Below are the code and all the weights of a small trained network. Each question names an input and a class and asks about switching units off, where a switched-off unit gives its printed mean instead of its output.

import numpy as np


def w(rows, s, z=0):
    codes = np.array(rows[::2]) - 128.0
    scale = np.full(codes.shape[1], s)
    scale[-1] = z or s
    return codes * scale


def f(y):
    return np.maximum(y, 0)


def log_softmax(a):
    a = a - a.max(-1, keepdims=True)
    return a - np.log(np.exp(a).sum(-1, keepdims=True))


def net(x, mask):
    res = np.array(x, float).reshape(1, 5) / 4 @ E
    y = f(res @ A[0][:, :-1].T + A[0][:, -1])
    res = res + np.where(mask, y, B[0][:, -1]) @ B[0][:, :-1]
    return log_softmax(res[-1] @ U[:, :-1].T + U[:, -1])


A, B = {}, {}
E = w([
[127,129,127,125,128,127,128,126,129,128],'x0',
[129,100,83,135,156,170,124,127,190,49],'x1',
[129,129,128,128,129,129,128,128,128,128],'x2',
[131,107,99,195,74,107,109,40,129,134],'x3',
[6,113,132,116,122,150,201,113,142,146],'x4',
],0.012)
A[0] = w([
[84,99,116,154,94,130,156,84,139,142,92],'N0',
[93,171,187,91,122,117,165,151,85,191,158],'N1',
[72,131,150,80,153,159,189,158,138,138,119],'N2',
[99,177,190,89,124,116,161,156,84,190,166],'N3',
[118,174,208,109,106,90,143,136,49,252,252],'N4',
[173,103,97,202,78,90,63,71,124,121,119],'N5',
[72,132,151,84,150,159,186,155,137,142,120],'N6',
[199,186,148,76,198,129,91,214,106,107,195],'N7',
[158,145,144,168,69,64,94,89,68,178,175],'N8',
[145,79,50,151,156,178,105,119,237,1,166],'N9',
[85,99,116,155,95,129,156,84,139,142,92],'N10',
[158,153,150,158,72,58,97,101,62,178,191],'N11',
[90,97,115,162,86,126,150,76,138,143,102],'N12',
[82,100,117,151,98,131,159,86,139,142,92],'N13',
[87,165,182,90,123,120,170,151,92,185,149],'N14',
[161,80,61,170,134,148,88,100,192,46,130],'N15',
[81,100,117,152,98,132,160,87,139,142,92],'N16',
[97,92,94,93,196,202,162,164,204,55,149],'N17',
],0.0065,0.0039)
B[0] = w([
[121,100,176,147,96,102,76,179,164,92,159],'N0',
[160,82,115,177,117,126,156,122,80,187,198],'N1',
[116,142,78,116,178,175,193,76,103,164,184],'N2',
[160,80,116,178,116,125,154,124,81,185,201],'N3',
[170,117,132,154,90,98,133,132,67,207,249],'N4',
[207,166,71,109,147,144,150,57,74,178,197],'N5',
[121,127,82,125,170,167,195,84,98,170,182],'N6',
[104,58,205,176,76,88,61,214,183,76,220],'N7',
[132,172,143,79,94,79,92,117,102,171,205],'N8',
[136,82,97,166,193,254,133,113,141,108,223],'N9',
[121,101,175,147,96,102,76,179,164,92,159],'N10',
[128,169,146,82,90,77,92,123,101,175,209],'N11',
[134,120,173,136,90,97,67,169,157,97,163],'N12',
[117,93,175,149,99,105,81,181,165,91,159],'N13',
[156,77,111,174,123,131,162,119,82,185,193],'N14',
[175,94,90,179,170,210,133,101,121,124,195],'N15',
[116,92,175,149,101,106,83,181,165,91,159],'N16',
[76,158,125,86,188,209,136,124,180,92,204],'N17',
],0.007,0.011)
U = w([
[124,114,210,132,87,75,100,203,126,133,254],'0',
[163,105,56,170,145,151,163,69,88,154,40],'1',
[115,102,158,143,137,142,81,177,194,57,180],'2',
[65,160,87,34,172,156,171,93,153,115,10],'3',
[147,254,114,34,110,100,108,63,103,152,135],'4',
],0.0095,0.00084)

Each question gives the input, the list of numbers given to net, and the class t.
The units are the neurons (one row each of A and B). Each row of codes is followed by its name. A weight is (code - 128) times the scale printed after its matrix; where a second scale follows, it is the last column's (A, B and U).
mask holds one flag per neuron, in row order. A switched-off neuron (its flag False) gives its mean, the last column of its row in B, instead of its output. The means were averaged over made-up inputs and are rounded, as every weight is.
A unit's drop is (log p(t) with every unit on - log p(t) with that unit switched off) / (log p(t) with every unit on - log p(t) with every unit switched off).
The circuit of an input: a set's keep is (log p(t) with only the set's units on - log p(t) with every unit switched off) / (log p(t) with every unit on - log p(t) with every unit switched off). Starting from the 12 units with the biggest drops (on a tie, the unit counted first), units are removed one at a time, each time the one whose removal leaves the highest keep (on an exact tie, the one counted first), for as long as the keep stays at least 0.8.
units of the circuit, in order: the units of the circuit, biggest drop first
most important unit: the unit with the biggest drop
k most important neurons: the k neurons with the biggest drops, biggest first
drop when u is switched off: that unit's drop, to one decimal
input [-6,4,-5,0,3], class 3: units of the circuit, in order -> N7, N17, N4
input [3,8,4,0,2], class 3: units of the circuit, in order -> N7, N17
input [-3,2,-1,0,6], class 3: units of the circuit, in order -> N17, N4
input [4,3,5,-7,1], class 3: units of the circuit, in order -> N2, N17
input [-8,0,3,2,5], class 0: most important unit -> N9
input [8,-8,0,1,-3], class 4: units of the circuit, in order -> N8, N11
input [-3,7,-7,-2,4], class 3: 2 most important neurons -> N17, N7
input [4,-6,-4,1,4], class 0: 2 most important neurons -> N9, N5
input [6,6,-2,-1,5], class 3: 2 most important neurons -> N7, N17
input [-8,7,4,-3,1], class 3: drop when N13 is switched off -> 0.1
input [6,5,3,0,-1], class 2: drop when N7 is switched off -> -0.2
input [1,-6,-1,8,-3], class 4: drop when N17 is switched off -> 0.0
